Rows and whether each has a hidden trait (one of two labels; each part has its own):
[-62  65 -12  20  12 -16  -2 -50  -3  20  -1   6  -9   8   0  19 -10  -1
  -3 -13  -4  18  25  10 -11  -7   5  28]
Q729
[ -2  18  -5 -14  -3 -10  16  22  -1  24  11 -12   0 -38  -3  14   1  -3
  -9 -11   1   0   3  -5   0  -7   7  10]
Q729
[-34  37  -7 -12   5 -15  16 -13  -3  27   9  -5  -5 -26   1  17   3  -9
  -5 -10  -4   5   1  -2  -4  -1  12  15]
Q729
[-20  19  -6  -4   3 -12   7   7  -8   6   9  -1  -2 -15  -2   7 -10   1
  -1 -10   2  11  13   5  -5  -3   4  14]
Q729
[ -5  19  -6   7  -6 -16   9 -10  10  -1  11  11  -3 -23   3  -9 -18   9
   8  -8   3   7  36   1 -30  -1  10 -24]
Q193
[-28   1  -6  58  -9  18   7  -3  -4  13 -70   5   1  -3   1  11 -19   6
  -6 -13  -1   6  -4  -2  -5   0  14  13]
Q729
[-22  19  -4 -13  -3 -15   5  -2   4  32  14 -15  -4  -7   2  21   9 -11
  -7   3  -1  -4  -5  -3   6 -19  19   9]
Q729
[-29  47  -8  15   0 -17   3 -10  -4  11  13   1  -4 -15  -3   5 -12   2
  -2 -14   1  15  19   6 -12   0   1  18]
Q729
[-17   4  -3  59 -27  29  10  10  -3   5 -74   2   4 -24  -4  -1 -12  16
  -4 -22   4  14   6  -5 -10  14  -2  17]
Q729
[-23  23  -8 -14   0 -14  13   0  -1  30   6 -10  -4 -28  -1  18  -7  -6
  -5 -10  -2   0   6  -3  -1  -7  10  11]
Q729
[-40  36  -4  18   5   0  -2 -70   9  16   4  29  -5  -5  -1   5 -16   5
   8  -5  -3  11  14   4 -25   8  10   9]
Q193
[-36  46 -10  18   2 -19   6 -61  10  10   7  19 -10 -15   6  -2 -12   8
   8  -8  -2  12  39   6 -40  12  17 -15]
Q193
[-36  24  -7   0  27 -19  -5 -18  -6  14  21  -3  -8  16   6  32  -5 -23
  -1   1  -7   1   3   7  17 -26  25   5]
Q729
[-36  33  -8 -15   7 -14   8 -15  -1  36  10  -5  -7 -15   2  23   2 -11
  -7  -8  -6   3  -1   0  -3  -7  18  14]
Q729
[-14  20  -5 -11  -1 -12  12  11  -1  25  16 -10  -2 -22  -3  12   5  -6
  -7  -8  -1   0   0  -4   1  -7   5   9]
Q729
[  1  -2  -4 -27  16 -16  14  21  -5  22  23 -13  -3 -21   3  27   2 -22
  -8  -6  -5  -8 -22  -5  13 -25  19  -1]
Q729
[ -6  16  -6 -17  -4  -8  20  27  -2  21   9 -11   0 -36  -4   8   2  -3
  -9 -13   3   2   0  -6  -3  -3   0   9]
Q729
[-31  -2   2  54 -16  22   7  -5  -2   9 -56   3   0  -8   0   7  -9   2
  -5 -13  -2   6   2  -2  -5   1   6   8]
Q729
[-18  -6  -4  60  -5  16   4   8  -1   8 -52   0   2   4   3  16 -17  -1
  -4  -7  -3  -1 -12  -3   0  -6  19   3]
Q729
[-44  50 -11  16   2 -19   1 -68   9  16  13  26  -9  -6   4   0 -17   5
   9  -7  -4  12  27   5 -32   9  12  -6]
Q193
[-25  25  -9 -13  13 -15  16   4  -5  24  14  -8  -4 -31   3  24   1 -19
 -10  -8  -7  -4 -19  -3   8 -15  18   4]
Q729
[-38  45 -10  12   5 -16   2 -19  -5  17  10   1  -6  -4   1  15 -10  -4
  -2 -11  -2  13   5   7  -2  -9   4  20]
Q729
[-20  36  -9  -9   4 -12  21   7  -5  25  13  -5  -3 -39  -1  13   2  -8
  -9 -16  -4   3  -6  -4  -5  -1   9  13]
Q729
[-15  24  -7 -15  -1  -9  18   8   0  28  16  -5  -3 -29  -2  16   3  -6
  -9 -10   0   2   0  -3  -3  -5   7  12]
Q729
[ -9  17  -7 -20  -1 -10  17  20  -2  22  13  -9  -3 -38  -2  10   0  -5
 -10 -11   0   1  -4  -6   3  -7   6   8]
Q729
[-11 -21   5  70 -20  22   5  24  -2   5 -57  -2   3 -18  -2   2 -13   1
  -5 -10   2   2   0  -7  -3  -5   6   4]
Q729
[-21  21  -8  -8  -1 -10  12  10  -1  25  11  -9  -3 -25  -1  13   5  -6
  -8  -9  -1   2   0  -3   0  -7  10  11]
Q729
[-21  36  -8   6  -1 -10   5   9  -4   5   8   4  -4 -20  -5   4 -11   7
  -3 -18   6  14  23   3  -7   1  -8  17]
Q729
[ -7  22  -8 -11 -12 -12  15  29  -1  21   7 -12   0 -44  -6   4   1   4
  -8 -15   5   4  10  -6  -8   2  -7   8]
Q729
[-48  38  -7  16   4 -17  -2 -69  11  16   8  32  -7  -8   3   6 -16   3
  10  -7  -5   7  11   3 -26   3  15   0]
Q193
[-34  32  -7  14   4 -13   0 -58   8  11   9  22  -7 -10   3   0  -8   4
   9  -7  -3   9  19   4 -32   3  12  -7]
Q193
[-19   9   0   6   5  -8  -2 -37  11   1  12  24  -2 -10  -1  -1 -19   0
   8  -5   0   5  -1  -5 -16  -7   9   1]
Q193
[-15  28  -9   5   1 -10   7  14  -7   9   9   0  -2  -9  -1   8  -9  -3
   0 -10  -1  11  12   5  -3  -7   7  18]
Q729
[ 15 -42  -5  57  -5  19   5  52   3  -3 -69  -2   8   5  -2   3 -20   9
  -9 -15   7  -3 -21 -10   6 -15  16  -5]
Q729
[-26  -9   3  59 -11  16   6   2  -2  11 -58   3   0  -8   1   9 -14   1
  -6 -11  -2   4  -1  -3  -1  -5  11   6]
Q729
[ -5   9  -4 -14 -11 -10   7  16  12  32   6 -14  -1 -15  -1  19   7  -5
  -6   5   1  -4   6  -5  -1 -20  18  13]
Q729
[-12  28  -8   9   4 -13   5  -8  -9  11  13  -4  -4  -5   0  10 -12  -6
   2  -9  -3   6   2   6   0  -7   9  13]
Q729
